Below is a small trained network, with its code and all its weights. Each question gives an input and a class and asks what happens when units are switched off, that is, made to give their printed mean instead of their output.

import numpy as np


def w(rows, s, z=0):
    codes = np.array(rows[::2]) - 128.0
    scale = np.full(codes.shape[1], s)
    scale[-1] = z or s
    return codes * scale


def norm(h):
    return h / np.sqrt((h * h).mean(-1, keepdims=True) + 1e-5)


def f(y):
    return np.maximum(y, 0)


def log_softmax(a):
    a = a - a.max(-1, keepdims=True)
    return a - np.log(np.exp(a).sum(-1, keepdims=True))


def net(x, mask):
    res = np.array(x, float).reshape(1, 7) / 4 @ E
    u = 0
    for l in range(2):
        y = f(norm(res) @ A[l][:, :-1].T + A[l][:, -1])
        res = res + np.where(mask[u : u + 6], y, B[l][:, -1]) @ B[l][:, :-1]
        u += 6
    return log_softmax(norm(res)[-1] @ U[:, :-1].T + U[:, -1])


A, B = {}, {}
E = w([
[131,122,121,125,148,112,142,145,104],'x0',
[45,71,32,115,166,99,80,173,184],'x1',
[132,93,154,173,130,141,135,150,140],'x2',
[170,130,98,164,126,156,114,118,144],'x3',
[159,131,110,113,120,118,125,101,139],'x4',
[76,125,146,181,224,133,108,2,91],'x5',
[180,123,191,48,185,203,167,127,118],'x6',
],0.0073)
A[0] = w([
[109,129,166,151,229,142,113,41,83,246],'L0N0',
[210,148,108,97,175,143,147,91,134,64],'L0N1',
[164,141,192,94,103,214,254,113,85,5],'L0N2',
[142,88,113,52,243,198,135,160,181,13],'L0N3',
[131,130,159,104,167,103,112,37,162,139],'L0N4',
[180,217,185,220,58,64,157,124,46,105],'L0N5',
],0.0063,0.0014)
B[0] = w([
[107,29,76,123,80,109,81,171,76,254],'L0N0',
[47,132,135,130,59,175,97,155,148,172],'L0N1',
[188,114,50,65,77,152,125,170,107,216],'L0N2',
[167,254,229,174,102,67,110,87,126,201],'L0N3',
[98,76,134,241,119,128,138,139,104,195],'L0N4',
[122,167,188,102,199,83,103,123,168,210],'L0N5',
],0.0077,0.007)
A[1] = w([
[127,176,141,56,143,212,170,141,178,140],'L1N0',
[100,147,154,180,174,98,71,70,64,155],'L1N1',
[106,141,179,175,150,140,118,72,103,203],'L1N2',
[147,91,145,129,161,213,182,59,35,58],'L1N3',
[178,254,180,125,97,80,200,179,172,142],'L1N4',
[46,115,155,78,160,107,174,170,126,253],'L1N5',
],0.0089,0.0031)
B[1] = w([
[165,94,153,122,157,117,121,55,137,179],'L1N0',
[159,150,199,99,165,158,133,105,108,246],'L1N1',
[190,129,120,72,120,146,158,146,135,195],'L1N2',
[108,252,64,104,51,88,213,203,149,178],'L1N3',
[65,80,119,184,191,127,98,82,112,254],'L1N4',
[152,111,109,151,88,154,141,108,161,187],'L1N5',
],0.011,0.0083)
U = w([
[77,86,115,190,213,100,80,66,207,77],'0',
[252,104,199,87,141,153,123,76,104,64],'1',
[135,143,1,109,16,138,162,225,175,253],'2',
],0.01,0.0032)

Each question gives the input, the list of numbers given to net, and the class t.
The units are the neurons (one row each of A and B). Each row of codes is followed by its name. A weight is (code - 128) times the scale printed after its matrix; where a second scale follows, it is the last column's (A, B and U).
mask holds one flag per neuron, layer by layer. A switched-off neuron (its flag False) gives its mean, the last column of its row in B, instead of its output. The means were averaged over made-up inputs and are rounded, as every weight is.
A unit's drop is (log p(t) with every unit on - log p(t) with that unit switched off) / (log p(t) with every unit on - log p(t) with every unit switched off).
The circuit of an input: a set's keep is (log p(t) with only the set's units on - log p(t) with every unit switched off) / (log p(t) with every unit on - log p(t) with every unit switched off). Starting from all 12 units, units are removed one at a time, each time the one whose removal leaves the highest keep (on an exact tie, the one counted first), for as long as the keep stays at least 0.8.
units of the circuit, in order: the units of the circuit, biggest drop first
most important unit: the unit with the biggest drop
k most important neurons: the k neurons with the biggest drops, biggest first
k most important neurons of layer l: the k neurons of layer l with the biggest drops, biggest first
drop when u is switched off: that unit's drop, to one decimal
input [1,-2,-6,2,-1,-8,-5], class 0: units of the circuit, in order => L1N4; L0N0
input [-7,-5,7,6,-4,4,7], class 2: units of the circuit, in order => L1N3
input [1,0,2,-8,2,5,-8], class 1: units of the circuit, in order => L1N1; L1N4
input [-2,4,-8,6,1,-6,8], class 0: units of the circuit, in order => L1N4; L0N3; L1N1
input [-6,7,2,5,6,6,6], class 1: units of the circuit, in order => L0N3; L1N4
input [4,1,6,-8,-7,-7,6], class 0: units of the circuit, in order => L1N4; L0N0; L0N3
input [4,4,4,-6,5,-4,6], class 0: units of the circuit, in order => L1N4; L0N3
input [5,7,-1,-2,-3,8,4], class 1: 3 most important neurons => L1N1; L0N3; L1N4
input [-5,-8,-3,3,-5,-1,-2], class 0: units of the circuit, in order => L1N4; L0N5
input [4,-3,0,2,-2,6,-5], class 1: 3 most important neurons of layer 1 => L1N1; L1N4; L1N2
input [-1,4,-3,-3,-1,-8,3], class 0: 2 most important neurons => L0N0; L1N4
input [2,2,-3,6,1,6,4], class 1: 3 most important neurons => L0N3; L1N1; L1N4
input [2,5,-3,4,6,4,3], class 1: 2 most important neurons => L0N3; L1N4
input [-8,7,-1,3,-8,4,5], class 1: most important unit => L0N3
input [6,-2,2,-4,-2,5,-8], class 1: 3 most important neurons => L1N1; L1N4; L1N2
input [4,5,0,-1,0,-6,4], class 0: drop when L0N0 is switched off => 0.0
input [-7,-4,7,2,-2,3,-5], class 1: drop when L1N2 is switched off => 0.1
input [-3,3,-4,0,8,-3,8], class 0: drop when L1N4 is switched off => 0.7
